In the rows, zero is written as 128.
Here are made-up nodes, facts about them, and rows of numbers that follow some of those facts. Name the node behind each unnamed row.

Some facts about the nodes:
(truskil, Ω, stafludrem); (truskil, Ω, kodraka); (dregem, Ω, puro); (dregem, Ω, tregrar); (vomem, Ω, trebo)
(vomem, Ω, stinul); (vomem, Ω, plidifluk); (vomem, Ω, sela); (vomem, Ω, kodraka); (gilim, Ω, rogron)
(bripu, Ω, dunun); (bripu, Ω, nakli); (bripu, Ω, kodraka); (bripu, Ω, nagrugi); (bradin, Ω, stinul)
(bradin, Ω, sitom); (bradin, Ω, plustis); (seklo, Ω, dreskin); (bezudel, Ω, laskapon); (vafal, Ω, klinu)
(vafal, Ω, sibem); (vafal, Ω, pluplum); (topin, Ω, klozoner); (topin, Ω, kolur); (vuba, Ω, flaza)
(vuba, Ω, fleto); (brevel, Ω, skelebri); (brevel, Ω, ketros); (brevel, Ω, gustistu); (drurin, Ω, tograr)
(drurin, Ω, musti); (plofom, Ω, kuzutro); (plofom, Ω, klugrar); (guba, Ω, pluplum); (guba, Ω, veplalil)
(lini, Ω, klinu); (lini, Ω, skostuk); (lini, Ω, skelebri); (lini, Ω, kudan); (lini, Ω, fleto)
(nukluk, Ω, debrun); (nukluk, Ω, laklas); (nukluk, Ω, lobras); (nukluk, Ω, kodraka); (nukluk, Ω, mastuk)
(plisko, Ω, drogram); (plisko, Ω, klivul); (biras, Ω, stafludrem); (rike, Ω, ploba); (rike, Ω, fazik)
(rike, Ω, vadam); (rike, Ω, plidifluk); (zeklal, Ω, pluplum); (zeklal, Ω, ketros); (kluta, Ω, zabro)
(kluta, Ω, visom); (brekur, Ω, skozeklir); (brekur, Ω, miplis); (zesus, Ω, tipibru); (zesus, Ω, miplis)
(gebruk, Ω, sapogres); (stevom, Ω, rufam); (stevom, Ω, klinu); (stevom, Ω, tamal); (stevom, Ω, gustistu)
(kidre, Ω, plevon); (kidre, Ω, stinul); (kidre, Ω, skubi); (likle, Ω, tipibru); (dofu, Ω, zoskor)
(suklok, Ω, musti); (melu, Ω, plevon); (klozes, Ω, rugri); (klozes, Ω, rastis); (moranil, Ω, pigo)
(moranil, Ω, pliras); (moranil, Ω, kofim); (razi, Ω, gozi); (razi, Ω, kofim); (fizes, Ω, mastuk)
(plezosim, Ω, plafa); (binem, Ω, laklas); (tratrir, Ω, geplek); (tratrir, Ω, sitom); (tratrir, Ω, stagrarir)
(tratrir, Ω, flefin); (drefliklu, Ω, tograr); (drefliklu, Ω, vivis); (tristel, Ω, tograr); (kesta, Ω, zabro)
(kesta, Ω, debrun); (kesta, Ω, plafa); (felok, Ω, tregrar); (flibem, Ω, stinul); (flibem, Ω, dunun)
(flibem, Ω, musti); (vedogan, Ω, geplek); (vedogan, Ω, laskapon); (vedogan, Ω, kadro); (vedogan, Ω, rafe)
(vedogan, Ω, vapubor); (kizos, Ω, drogram); (kizos, Ω, kligrur); (butre, Ω, bubel); (stomek, Ω, guskor)
(manun, Ω, skelebri); (manun, Ω, flefin); (pagar, Ω, nupuvok); (nadron, Ω, bimar); (fiflu, Ω, pumi)
(fiflu, Ω, groder); (muvur, Ω, skozeklir); (mosus, Ω, bimar); (mosus, Ω, plustis); (padudrik, Ω, vadam)
(babra, Ω, ploba); (babra, Ω, skostuk); (babra, Ω, zabatre); (vefu, Ω, lobras); (klekom, Ω, klinu)
(tudru, Ω, rufam); (tudru, Ω, laklas); (tudru, Ω, stekosta); (tudru, Ω, valim); (pubrelek, Ω, rogron)
(pubrelek, Ω, kudan); (pubrelek, Ω, zabatre); (pubrelek, Ω, biflu); (kezos, Ω, flufan); (kezos, Ω, laskapon)
(kezos, Ω, fleto); (dezes, Ω, tograr); (dezes, Ω, kofim); (zastok, Ω, vadam); (skibu, Ω, sibem)
(truskil, μ, plezosim); (kasus, μ, bubel); (skelebri, μ, stekosta); (lobras, μ, kuzutro); (zisustom, μ, rafe)
(drater, μ, lufli); (grofli, μ, gozi); (rogron, μ, zabro); (gilim, μ, kudan); (klivul, μ, rufam)
(bradin, μ, drefliklu); (ratikon, μ, bukun); (zabatre, μ, rogin); (sela, μ, suklok); (kolur, μ, miplis)
(kuzutro, μ, zastok); (ploba, μ, ratikon); (dreskin, μ, seklo); (vugruk, μ, boda); (sitom, μ, nukluk)
(kligrur, μ, kadro); (nupuvok, μ, musti); (dunun, μ, natrir); (stekosta, μ, pluplum); (gronas, μ, biflu)
(tuskor, μ, delim); (vuba, μ, bimar); (brevel, μ, kaven); (drurin, μ, melu); (plogres, μ, pibruk)
(guba, μ, brabik); (lini, μ, klivul); (nukluk, μ, kasus); (kadro, μ, muvur); (kaven, μ, gritrako)
(nopeka, μ, dofu); (bimar, μ, nagrugi); (kodraka, μ, guba); (pluflil, μ, plaplitra); (kluta, μ, tamal)
(bukun, μ, vomem); (gozi, μ, flaza); (kudan, μ, nupuvok); (gebruk, μ, truskil); (sugra, μ, flibem)
(musti, μ, dregem); (kidre, μ, rugri); (likle, μ, lustupur); (dofu, μ, lufu); (puro, μ, vedogan)
(guskor, μ, fazik); (suklok, μ, binem); (sapogres, μ, flefin); (melu, μ, geplek); (klozes, μ, pubrelek)
(kofim, μ, groder); (biflu, μ, klimol); (klimol, μ, lini); (pumi, μ, pagar); (tamal, μ, vapubor)
(trumase, μ, ploba); (lufu, μ, skubi); (nagrugi, μ, kizos); (binem, μ, vadam); (tratrir, μ, rastis)
(drefliklu, μ, dribak); (miplis, μ, laskapon); (tristel, μ, stinul); (laskapon, μ, vunem); (vapubor, μ, debrun)
(skubi, μ, plustis); (vadam, μ, tipibru); (rudriklom, μ, kluta); (stafludrem, μ, kesta); (brostur, μ, puro)
(rafe, μ, drurin); (nakli, μ, fiflu); (mastuk, μ, stomek); (vedogan, μ, brugik); (kizos, μ, trebo)
(boda, μ, butre); (kotrek, μ, drater); (stomek, μ, pumi); (plaplitra, μ, klinu); (vunem, μ, plofom)
(manun, μ, bestol); (bobroklan, μ, klozes); (flaza, μ, gronas); (lustupur, μ, manun); (tipibru, μ, skibu)
(fleto, μ, tratrir); (nadron, μ, klozoner); (delim, μ, ketros); (stinul, μ, plevon); (sibem, μ, gilim)
(groder, μ, difes); (mosus, μ, zisustom); (zabro, μ, dunun); (rogin, μ, pliras); (stagrarir, μ, valim)
(ketros, μ, sapogres); (gritrako, μ, vugruk); (pibruk, μ, sugra); (difes, μ, brevel); (rastis, μ, laklas)
(pluplum, μ, likle); (klekom, μ, vuba); (tudru, μ, skelebri); (dribak, μ, stagrarir); (bubel, μ, brostur)
(laklas, μ, biras); (toplik, μ, pluflil); (bestol, μ, gustistu); (klozoner, μ, sela); (dezes, μ, stafludrem)
(zastok, μ, nopeka); (brugik, μ, plogres); (veplalil, μ, guklon)

Some nodes and their rows:
[143 112  99 106 128 108 114 145  93 118 167 121 123  72 105 110 118 148
 151 130 154 139 163 132 128 121 115 115 115 178 144 114 134 116 145 101
 129 151  96 124 109 152 138 104 141 130 127 128 137]: razi
[168 151 102 112 132 158 120 146 122 110 139 106 160 108 104 121 168  90
 176  88 156 140 180 133 161 132 105  64 120 153 169  91 150 101 121 128
 112 113 109 122  72 187 159 105 151 118 169  81 135]: klekom
[141 128 122 123 131 116 133 161 110 117 186 121 117  77 110 101 129 128
 153 131 162 121 143 129 139 113 113 124 129 180 121 123 134 120 143 134
 133 137  91 106  99 121 135 122 136 154 125 112 154]: plofom
[ 98 135 106 115 112 105 140 158 157  68 165  91 181  78 102 119 115 125
 145 163 196 125 173 126 140 108 143 140 128 196 109 114 139  97 146 102
 103 175  87 120 104 133 144 114 133 127 128 126 132]: bezudel
[148 150 106 115 169  50  92 153 153 152 215 160 117  88 129 150 166 161
 139 163 180 136 156 108 151 113 141  47 133 133 139 166  89 152 127 117
 138 161  73 139 139 144 126  69 162 170 143  32 150]: padudrik
[112 103 145 138 140 122 138 104 121 148  99 138 132 142 166 114 128 132
 119 124 137 132  96 125 115 138 116 142 106  97 139 125 104 129 151 128
 137 100 154 124 155 126 128 173 110 134 128 139 141]: stafludrem
[123 133 143 130 130 134 128 107 142 134 100 143 136 153 130 142 123 129
 116 128 106 119 118 135 118 143 136 130 133 106 132 125 121 116 125 128
 126 129 148 133 154 119 121 129 116 116 130 140 115]: kuzutro
[149 114 170 121 137 159 112 104 126 144  97 157  76 127  84 128 131 122
 149 129  54 118 138 151 108 113 143 166 151 112 102 129 115 138 114 125
 142 116 134 148 147  85  90 101 140 123  94 141  88]: miplis
[112  96 146 139 139 118 136  89 105 158  98 129 134 123 170 103 127 127
 114 134 132 138  99 125 108 142 111 142  92  96 154 109  88 115 164 112
 139  83 158 110 160 129 129 171 119 137 124 142 140]: laklas
[125 143 136 142 121 144 130 109 132 140 108 124 129 152 139 141 129 114
 106 125 102 123 111 122 123 143 130 127 128 104 133 124 125 124 121 132
 128 110 149 122 137 124 123 132 127 121 130 134 118]: tamal
[119 129 138 136 125 133 131 109 134 138 107 129 128 145 137 135 123 125
 107 135 107 126 112 126 116 134 135 141 128 106 126 129 119 128 128 126
 130 117 145 129 146 117 120 134 123 124 122 140 117]: visom
[119 132 136 136 123 134 129 110 136 137 109 131 128 149 137 140 123 124
 109 132 105 122 112 127 122 137 135 136 130 107 127 129 124 129 124 130
 127 119 145 128 145 119 120 132 124 122 125 138 117]: pluflil
[104 149 140 149 109 131 143 125 141 125 136 116 130 140 137 139 108 117
  89 152 110 108  99 116 121 135 140 154 138 127 107 134 129 125 129 139
 126 127 140 108 139  93 117 135 120 136 116 146 125]: geplek
[123 134 143 129 130 134 128 107 141 134 101 143 137 152 131 142 124 130
 114 127 107 120 118 134 119 142 138 131 131 107 134 124 119 117 125 129
 128 127 148 134 154 120 120 128 118 117 131 141 116]: klozoner
[118 131 141 135 125 135 130 112 137 134 108 129 127 145 131 137 122 124
 112 137 105 123 116 128 118 130 136 143 130 110 121 130 120 127 125 127
 128 120 143 130 143 115 116 130 127 122 120 140 115]: drogram
[120 124 135 138 126 132 138 125 136 132 107 145 122 171 149 138 123 136
 119 111 122 114  94 127 130 136 125 139 136 105 118 143 139 149 120 156
 133 129 148 141 140 120 125 159 104 124 136 141 135]: dunun
[162 131 133 170  77  89 119 100 143 120 106 108 115 158 129 127 115 103
 104 117 106 126  91 105 146 106 112 123  82  96 118 111 105 131 169 128
 149 116 135 153 139 120  81 167 137 104 124 128  87]: stekosta

Name these rows:
No name comes twice in this set of rows, the named rows included.
[162 150 109 121 132 150 126 153 109 119 162 102 144  94 111 107 157  93
 161 104 154 137 160 128 155 129 102  81 118 162 156  99 145 105 126 133
 119 108 106 104  74 164 155 114 148 137 153  89 148] -> stevom
[145 142 111 115 162  64 102 154 147 143 201 152 123  92 128 139 160 154
 147 151 180 133 154 115 150 113 135  65 132 141 135 157  99 149 131 121
 135 156  81 137 130 144 131  86 152 164 142  52 149] -> rike
[141 121 119 115 134 119 133 166 129 102 164 137 124 102 108 109 140 134
 177 109 174 117 149 138 152 107 114 123 137 173 115 132 146 138 137 146
 129 152  94 136  96 134 140 135 122 142 141 106 152] -> melu
[136 139 118 123 127 118 132 160 120 110 186 112 130  77 106 106 129 117
 148 138 165 125 149 126 144 114 118 120 129 181 122 120 134 114 140 130
 126 140  91 104  95 124 136 116 138 151 127 107 151] -> pubrelek
[171 143 114 118 136 152 121 155 105 123 163 117 126  97 104 108 158 100
 171  96 148 134 160 134 155 123 103  85 127 159 150 104 146 115 122 138
 126 111 103 112  74 157 149 112 146 138 147  88 146] -> zeklal
[119 139 108 115 120 117 133 153 142  87 161 102 167  85 103 118 129 120
 153 140 180 127 169 128 145 116 131 119 128 184 126 111 138 102 142 111
 110 157  95 120 100 144 145 112 136 128 140 114 134] -> vuba
[100 142 133 139 112 130 137 114 153 119 109 113 151 148 135 146 115 119
  95 150 117 121 118 120 117 136 147 146 130 117 117 128 126 118 126 122
 119 133 143 125 145 116 122 129 124 117 122 147 112] -> flufan
[120 138 138 144 119 132 133 117 121 144 131 124 113 137 140 133 111 122
  92 143  96 118  98 120 114 140 132 144 129 117 122 132 123 127 127 134
 133 116 143 109 143 103 117 130 126 135 113 148 123] -> pliras
[138 111 120 111 140 113 125 144 115 114 157 126 132  77 109 102 138 134
 170 125 170 134 161 137 139 113 115 120 119 168 135 114 125 118 148 114
 129 139  96 125 107 141 139 123 134 139 132 110 143] -> kluta
[118 139 142 150 122 130 141 123 129 144 134 135 112 148 148 130 116 123
  97 134 110 109  87 119 123 137 127 146 133 114 114 137 125 136 130 152
 137 114 143 112 141  99 118 147 117 143 120 138 134] -> trebo
[160 109  55  99 103  97 111 172  57 112 188 138  89 105 112 134  84 199
 139  84 145 127 135 131 137 139  96  99 127 192 153 135 191 150 128 129
 138 194 102 146  95 182 150 109 115 109 150 161 152] -> drurin
[149 148 130 131 130 167 121 104 134 142  84 130 136 167 131 147 152 100
 128  96  91 132 130 130 134 148 122  97 127  88 158 111 133 122 108 135
 122  97 158 137 126 153 130 123 135 104 149 116 108] -> sibem
[121 134 136 138 135 116 126 115 145 146 118 144 122 156 150 145 132 136
 108 134 118 123 105 119 126 134 136 122 131  94 125 145 115 145 122 138
 133 125 142 135 153 121 120 136 122 132 130 120 127] -> plidifluk

Now the same nodes, written a new way:
Some nodes and their rows:
[127 127 123 126 121 122 123 120 125 125 122 121 126 124 122 128 123 123
 131 125 126 128 127 131 125 127 125 125 124]: kaven
[126 139 123 127 129 121 123 124 125 123 122 121 126 127 122 129 126 123
 129 125 125 127 126 126 124 126 127 126 125]: lufu
[126 132 132 129 121 135 130 120 134 119 132 121 126 127 131 121 131 130
 117 129 127 125 134 121 132 134 116 127 124]: vivis
[126 144 125 128 124 134 131 127 134 119 132 120 126 134 134 119 134 134
 115 129 126 124 131 120 139 134 115 127 124]: sela
[126 132 133 130 121 137 131 120 134 119 133 121 127 128 132 121 132 131
 117 130 128 124 135 121 132 134 116 126 124]: flufan
[128 122 123 125 129 120 123 139 120 136 123 120 126 124 121 130 121 123
 136 124 125 125 120 131 123 121 136 126 131]: kezos
[127 123 122 125 121 120 122 134 122 129 122 120 126 131 121 133 121 123
 135 125 124 132 122 132 123 121 145 126 134]: melu
[129 115 121 137 121 121 122 115 132 159 118 186 154 123 121 117 172 121
 122 120 123 122 121 157 121 116 115 145 146]: klozes
[128 122 123 125 129 119 122 139 120 137 122 120 126 123 120 131 121 123
 137 125 125 126 121 132 123 121 137 125 132]: vafal
[125 127 135 135 126 129 130 121 130 119 128 120 126 124 131 125 126 123
 115 132 130 124 129 120 124 131 114 126 124]: gustistu
[162 159 120 128 151 162 161 144 120 117 122 192 126 133 149 183 120 156
 114 124 158 183 118 120 124 192 123 125 125]: kuzutro
[122 117 121 146 117 146 140 115 119 135 186 133 145 156 124 123 121 122
 167 150 124 121 119 120 136 121 116 150 120]: pumi
[155 146 143 125 172 119 120 124 175 119 117 135 125 122 121 117 154 121
 123 120 129 144 129 176 121 119 114 126 179]: stomek
[127 126 140 127 122 138 134 127 130 122 142 121 126 135 134 120 134 135
 116 125 131 124 138 121 130 130 116 128 124]: flaza
[126 139 132 127 124 137 131 121 132 119 127 121 127 138 131 123 137 136
 117 127 126 124 143 121 134 129 117 125 124]: nagrugi
[126 130 136 133 121 139 131 117 136 119 128 120 127 129 127 131 133 124
 117 134 126 127 147 121 125 132 116 126 124]: stagrarir
[128 117 120 126 121 120 123 142 116 157 122 157 148 136 123 144 129 121
 121 123 124 138 119 122 121 121 143 125 124]: muvur

Rows to name:
No name comes twice in this set of rows, the named rows included.
[126 142 119 163 121 144 122 112 139 135 122 160 146 122 154 114 181 117
 116 121 124 122 119 163 122 120 111 141 128] -> rugri
[126 145 126 131 123 136 128 118 135 119 128 119 127 130 132 124 134 126
 116 131 125 125 135 121 133 136 116 126 124] -> skubi
[122 117 120 146 116 146 138 114 118 133 173 135 149 153 122 128 120 122
 168 154 123 121 120 119 141 121 116 147 119] -> groder
[126 128 138 133 122 136 127 117 128 118 123 119 126 132 129 131 130 122
 116 130 128 128 143 121 124 129 115 125 123] -> valim
[126 148 123 130 125 139 133 118 143 119 134 120 127 126 129 124 137 131
 124 135 125 125 139 124 139 138 128 130 125] -> lobras
[127 117 119 127 121 120 127 136 118 158 122 159 148 123 121 150 124 121
 117 125 124 132 119 121 122 125 153 129 132] -> likle
[127 131 124 127 137 121 124 128 119 125 137 120 127 130 125 123 124 121
 125 124 128 125 122 126 123 128 116 125 124] -> brabik
[125 143 126 131 124 132 124 121 126 118 123 120 127 135 134 123 131 123
 116 128 126 125 132 121 127 133 115 125 123] -> plustis

The same nodes again, as new rows of numbers:
Known rows:
[121 120 106 159 144 127 143 138 101 136 123 120 152]: nopeka
[101 159  44 117 178  85 100 123 139 151 166 111 137]: puro
[147 140 118 143  91 160 138  78 157 115 153 124 124]: guba
[119 128 104 154 152 121 140 132 104 129 129 117 157]: flufan
[129 112  97 162 149 136 155 140 104 125 131 107 149]: skubi
[ 95 107 110 179 149 133 146 152 105 129 149  98 119]: debrun
[146 162 111 186  60 127 201 107 136  12 187  90 103]: butre
[121 123 100 155 145 125 139 136 102 138 125 123 152]: zisustom
[137 192 155 115 128 147 166  93 113 111 163 111 128]: brekur
[119 116  97 164 142 125 131 124 116 128 126 125 158]: ketros
[144 164 133 126 109 158 158  99 129 122 157 111 115]: felok
[140 157 133 130 104 161 155 106 128 130 155 119 106]: kluta
[107  99 135 172 112 145 144 181 176  91 155  96 159]: rufam
[108  92  97 194 133 127 118  99 148 101 139 114 161]: klinu
[131 133  93 141 144 121 132 135  99 151 111 144 159]: kotrek
[132 122  90 150 134 124 117 118 115 145 103 161 168]: sibem
[119 130 107 152 153 122 141 136 101 134 130 118 149]: tregrar

Rows to name:
No name comes twice in this set of rows, the named rows included.
[121 115  98 158 145 131 146 143 103 134 129 118 141] -> nagrugi
[160 114 109 138 107 195 192 129 140 116 175  77  65] -> vomem
[122 143 136 148  94 179 152 127 127 142 158 131  70] -> binem
[146 129 111 158  80 162 116  50 185 102 148 142 138] -> vafal
[118 147 141 150 107 167 162 118 130 120 179  97  77] -> kesta
[183 163 114  95 113 173 174  97 124 125 134 133 127] -> mosus
[136 129 132 168  94 170 156  84 157  95 173  89 114] -> skibu
[118 118  98 161 144 124 135 131 111 133 127 122 153] -> tamal
[ 91  86 125 190 217 173 121  90  57 214 128  67 127] -> gustistu
[198 140  91  91 111 192 189 105 132 125 138 124 115] -> kidre
[113 123  95 157 134 123 138 135 100 144 135 112 164] -> vivis

